Here is a tiny trained network, its code and every weight. The questions are about switching its units off for an input and a class, where a switched-off unit gives its printed mean instead of its output.

import numpy as np


def w(rows, s, z=0):
    codes = np.array(rows[::2]) - 128.0
    scale = np.full(codes.shape[1], s)
    scale[-1] = z or s
    return codes * scale


def f(y):
    return np.maximum(y, 0)


def log_softmax(a):
    a = a - a.max(-1, keepdims=True)
    return a - np.log(np.exp(a).sum(-1, keepdims=True))


def net(x, mask):
    res = np.array(x, float).reshape(1, 3) / 4 @ E
    y = f(res @ A[0][:, :-1].T + A[0][:, -1])
    res = res + np.where(mask, y, B[0][:, -1]) @ B[0][:, :-1]
    return log_softmax(res[-1] @ U[:, :-1].T + U[:, -1])


A, B = {}, {}
E = w([
[46,85,38,154,162],'x0',
[117,51,163,4,182],'x1',
[221,6,104,186,122],'x2',
],0.011)
A[0] = w([
[105,79,137,65,194,53],'n0',
[161,229,85,209,30,5],'n1',
[62,197,118,72,78,192],'n2',
[52,93,6,118,199,111],'n3',
[197,171,254,121,147,88],'n4',
[188,68,143,142,88,167],'n5',
[165,192,54,245,27,78],'n6',
[174,59,149,142,82,161],'n7',
[218,171,251,101,102,104],'n8',
[138,69,43,128,115,192],'n9',
[49,177,243,128,175,174],'n10',
[41,149,80,130,176,125],'n11',
[94,209,145,61,120,123],'n12',
[71,180,165,74,90,141],'n13',
[207,158,181,99,80,130],'n14',
[189,137,196,71,223,73],'n15',
[184,143,247,92,7,68],'n16',
[85,184,159,73,110,153],'n17',
[109,215,168,88,134,163],'n18',
[154,58,203,8,238,39],'n19',
[229,46,129,114,64,176],'n20',
],0.0081,0.0017)
B[0] = w([
[113,221,245,30,147,175],'n0',
[118,199,218,7,195,228],'n1',
[187,129,11,190,132,201],'n2',
[16,52,145,143,62,223],'n3',
[54,23,109,198,65,191],'n4',
[255,151,69,133,145,187],'n5',
[73,238,222,94,161,248],'n6',
[191,134,41,152,198,185],'n7',
[41,8,128,202,64,205],'n8',
[152,88,70,186,90,187],'n9',
[192,97,79,166,170,192],'n10',
[127,21,60,187,69,195],'n11',
[252,126,97,167,117,192],'n12',
[169,164,85,174,135,186],'n13',
[98,40,146,137,96,184],'n14',
[97,146,186,87,135,170],'n15',
[28,65,137,122,27,201],'n16',
[190,99,120,173,170,184],'n17',
[198,127,57,170,172,190],'n18',
[110,217,207,52,227,208],'n19',
[214,153,55,151,116,210],'n20',
],0.0067,0.012)
U = w([
[255,132,40,183,129,83],'0',
[26,61,106,179,43,247],'1',
[119,217,211,112,174,14],'2',
],0.012,0.0011)

Each question gives the input, the list of numbers given to net, and the class t.
The units are the neurons (one row each of A and B). Each row of codes is followed by its name. A weight is (code - 128) times the scale printed after its matrix; where a second scale follows, it is the last column's (A, B and U).
mask holds one flag per neuron, in row order. A switched-off neuron (its flag False) gives its mean, the last column of its row in B, instead of its output. The means were averaged over made-up inputs and are rounded, as every weight is.
A unit's drop is (log p(t) with every unit on - log p(t) with that unit switched off) / (log p(t) with every unit on - log p(t) with every unit switched off).
The circuit of an input: a set's keep is (log p(t) with only the set's units on - log p(t) with every unit switched off) / (log p(t) with every unit on - log p(t) with every unit switched off). Starting from the 12 units with the biggest drops (on a tie, the unit counted first), units are removed one at a time, each time the one whose removal leaves the highest keep (on an exact tie, the one counted first), for as long as the keep stays at least 0.8.
circuit, biggest first: the units of the circuit, biggest drop first
k most important neurons: the k neurons with the biggest drops, biggest first
drop when u is switched off: that unit's drop, to one decimal
input [2,8,5], class 2: circuit, biggest first => (n19)
input [-6,-7,1], class 2: 4 most important neurons => (n1, n6, n3, n11)
input [-8,-7,3], class 1: 2 most important neurons => (n8, n16)
input [2,8,-8], class 0: 2 most important neurons => (n2, n12)
input [-8,-5,7], class 1: 4 most important neurons => (n16, n8, n4, n14)
input [4,-5,-5], class 0: 2 most important neurons => (n2, n11)
input [-3,-3,1], class 1: 2 most important neurons => (n19, n0)
input [-4,5,2], class 2: 2 most important neurons => (n19, n3)
input [6,-5,4], class 1: 2 most important neurons => (n3, n19)
input [2,5,-3], class 2: 2 most important neurons => (n19, n0)
input [-1,4,3], class 2: 2 most important neurons => (n19, n2)
input [-7,-1,-7], class 0: 2 most important neurons => (n12, n18)
input [-5,5,-2], class 1: 2 most important neurons => (n8, n4)
input [-4,0,-3], class 1: circuit, biggest first => (n8)
input [-7,0,1], class 1: drop when n10 is switched off => 0.0
input [-4,-4,3], class 1: drop when n12 is switched off => 0.1
input [-3,-4,2], class 2: drop when n1 is switched off => 0.2
